Here is a tiny trained network, its code and every weight. The questions are about switching its units off for an input and a target symbol, where a switched-off unit gives its printed mean instead of its output.

import numpy as np


def w(rows, s, z=0):
    codes = np.array(rows[::2]) - 128.0
    scale = np.full(codes.shape[1], s)
    scale[-1] = z or s
    return codes * scale


def f(y):
    return np.maximum(y, 0)


def softmax(a):
    e = np.exp(a - a.max(-1, keepdims=True))
    return e / e.sum(-1, keepdims=True)


def log_softmax(a):
    a = a - a.max(-1, keepdims=True)
    return a - np.log(np.exp(a).sum(-1, keepdims=True))


def net(x, mask):
    ids = ['αβεζηθλμξπσω'.index(c) for c in x.split()]
    T = len(ids)
    res = E[ids] + P[:T]
    r = res
    for j in range(3):
        rows = slice(4 * j, 4 * j + 4)
        q, k, v = (r @ M[0][rows].T for M in (Q, K, V))
        z = softmax(np.where(np.tri(T) > 0, q @ k.T / 4**0.5, -1e9)) @ v
        o = O[0][rows]
        res = res + np.where(mask[j], z, o[:, -1]) @ o[:, :-1]
    y = f(res @ A[0][:, :-1].T + A[0][:, -1])
    res = res + np.where(mask[3:27], y, B[0][:, -1]) @ B[0][:, :-1]
    return log_softmax(res[-1] @ U[:, :-1].T + U[:, -1])


Q, K, V, O, A, B = {}, {}, {}, {}, {}, {}
E = w([
[149,137,114],'α',
[147,138,113],'β',
[147,140,113],'ε',
[147,138,111],'ζ',
[148,137,113],'η',
[116,162,124],'θ',
[148,133,128],'λ',
[86,170,131],'μ',
[135,3,147],'ξ',
[88,58,140],'π',
[187,35,165],'σ',
[190,161,178],'ω',
],0.019)
P = w([
[207,162,11],'0',
[182,165,39],'1',
[159,166,71],'2',
[145,177,112],'3',
[128,178,145],'4',
[112,178,183],'5',
[96,177,216],'6',
[78,177,253],'7',
],0.0077)
Q[0] = w([
[170,134,133],'H1',
[120,119,99],'H1',
[83,7,122],'H1',
[105,111,104],'H1',
[122,92,163],'H2',
[107,135,78],'H2',
[143,159,118],'H2',
[171,201,119],'H2',
[136,252,120],'H3',
[173,141,140],'H3',
[78,32,97],'H3',
[140,85,147],'H3',
],0.035)
K[0] = w([
[150,146,93],'H1',
[146,98,150],'H1',
[140,126,251],'H1',
[135,99,164],'H1',
[167,139,163],'H2',
[145,99,80],'H2',
[99,127,116],'H2',
[26,140,116],'H2',
[130,107,231],'H3',
[82,170,131],'H3',
[183,117,67],'H3',
[106,143,83],'H3',
],0.027)
V[0] = w([
[162,89,173],'H1',
[42,74,26],'H1',
[169,161,129],'H1',
[125,167,152],'H1',
[218,99,47],'H2',
[75,124,123],'H2',
[102,131,136],'H2',
[137,142,164],'H2',
[247,94,204],'H3',
[167,223,153],'H3',
[126,74,202],'H3',
[79,109,75],'H3',
],0.013)
O[0] = w([
[185,57,155,61],'H1',
[8,128,162,151],'H1',
[156,180,132,217],'H1',
[136,148,86,107],'H1',
[173,164,202,220],'H2',
[124,66,80,96],'H2',
[119,106,103,109],'H2',
[111,166,136,118],'H2',
[252,86,133,205],'H3',
[167,200,37,255],'H3',
[183,143,202,53],'H3',
[61,102,147,71],'H3',
],0.013,0.005)
A[0] = w([
[117,100,210,8],'N1',
[81,53,125,58],'N2',
[7,160,136,180],'N3',
[238,102,62,145],'N4',
[43,40,71,230],'N5',
[121,158,92,56],'N6',
[108,204,185,96],'N7',
[143,117,213,238],'N8',
[148,110,86,135],'N9',
[196,181,239,138],'N10',
[99,193,166,64],'N11',
[161,49,157,163],'N12',
[159,100,67,75],'N13',
[184,42,128,13],'N14',
[121,34,9,151],'N15',
[102,128,118,155],'N16',
[195,151,245,47],'N17',
[196,236,166,131],'N18',
[63,87,193,213],'N19',
[58,218,255,112],'N20',
[100,140,126,72],'N21',
[81,207,168,254],'N22',
[202,149,188,157],'N23',
[40,130,87,46],'N24',
],0.0068,0.0051)
B[0] = w([
[129,157,34,145],'N1',
[87,117,52,135],'N2',
[183,254,63,191],'N3',
[84,236,138,223],'N4',
[184,102,208,155],'N5',
[89,146,178,156],'N6',
[112,101,114,162],'N7',
[103,239,144,173],'N8',
[128,166,136,147],'N9',
[73,65,210,215],'N10',
[99,76,142,152],'N11',
[71,55,165,157],'N12',
[99,70,105,146],'N13',
[169,93,62,150],'N14',
[80,111,170,140],'N15',
[143,152,115,144],'N16',
[201,213,70,188],'N17',
[105,16,32,254],'N18',
[217,101,171,156],'N19',
[126,26,138,170],'N20',
[97,131,148,136],'N21',
[231,73,134,211],'N22',
[63,97,174,209],'N23',
[56,93,190,159],'N24',
],0.017,0.015)
U = w([
[127,106,119,69],'α',
[130,81,104,107],'β',
[135,68,96,150],'ε',
[138,65,100,116],'ζ',
[131,75,106,79],'η',
[229,164,17,164],'θ',
[132,118,111,254],'λ',
[144,253,166,140],'μ',
[110,82,213,130],'ξ',
[243,120,171,98],'π',
[32,157,212,177],'σ',
[14,154,87,86],'ω',
],0.0053,0.0051)

Each question gives the input, a string of symbols that net reads in full, and the target symbol t.
The units are the heads (4 rows each of Q, K, V and O) and the neurons (one row each of A and B). Each row of codes is followed by its name. A weight is (code - 128) times the scale printed after its matrix; where a second scale follows, it is the last column's (O, A, B and U).
mask holds one flag per unit, heads first, then neurons. A switched-off unit (its flag False) gives its mean, the last column of its rows in O or B, instead of its output. The means were averaged over made-up inputs and are rounded, as every weight is.
A unit's drop is (log p(t) with every unit on - log p(t) with that unit switched off) / (log p(t) with every unit on - log p(t) with every unit switched off).
The circuit of an input: a set's keep is (log p(t) with only the set's units on - log p(t) with every unit switched off) / (log p(t) with every unit on - log p(t) with every unit switched off). Starting from the 12 units with the biggest drops (on a tie, the unit counted first), units are removed one at a time, each time the one whose removal leaves the highest keep (on an exact tie, the one counted first), for as long as the keep stays at least 0.8.
circuit, biggest first: the units of the circuit, biggest drop first
unit that matters most: the unit with the biggest drop
top k neurons: the k neurons with the biggest drops, biggest first
which heads matter: for each layer, one digit per head in row order, 1 if its drop is at least 0.15 and else 0, layers parted by /
input θ θ ε θ ζ θ ζ α, target θ: circuit, biggest first : [H2; N10]
input α θ β, target θ: which heads matter : 011
input θ ω β ξ ε, target ξ: circuit, biggest first : [H3; N10]
input λ ε ζ π ε θ θ ζ, target θ: circuit, biggest first : [H2; N10]
input θ λ σ θ λ σ, target σ: top neuron : [N18]
input ω π θ ζ θ π θ, target π: which heads matter : 001
input ω σ η θ ζ π θ θ, target π: which heads matter : 011
input ε ω ε μ, target ω: top 2 neurons : [N22; N4]
input θ ζ θ ε η, target θ: circuit, biggest first : [H3; N10]
input ε ξ β ω α ξ μ, target ξ: which heads matter : 001
input θ η ξ ζ, target ξ: top 2 neurons : [N10; N23]
input α θ ε θ θ ω π, target ω: top 3 neurons : [N4; N22; N15]
input β η ε ω η, target ω: top 3 neurons : [N4; N18; N23]
input η ω β ω θ θ, target ω: which heads matter : 011
input ε μ ζ, target μ: unit that matters most : N3
input θ ω θ η σ ω, target ω: top 2 neurons : [N18; N4]
input ω μ ε θ ε ε μ θ, target μ: circuit, biggest first : [H2; N3; N18; H3]
input λ θ ε α ω β, target ω: top 4 neurons : [N4; N18; N23; N22]
input θ ε ω θ β θ ξ, target ξ: which heads matter : 101
input ξ π π ε σ α, target σ: circuit, biggest first : [H3; N10; N8; N4]
input ζ μ α η ω ε β, target ω: top 3 neurons : [N4; N22; N18]
input ε β ε π θ η π λ, target π: circuit, biggest first : [H3; N19; N17]
input ζ β θ θ α, target θ: which heads matter : 001
input β β σ β σ ε, target σ: circuit, biggest first : [N10; H3; N8; N4]
input λ ζ θ β ξ ω ω ζ, target ω: which heads matter : 001
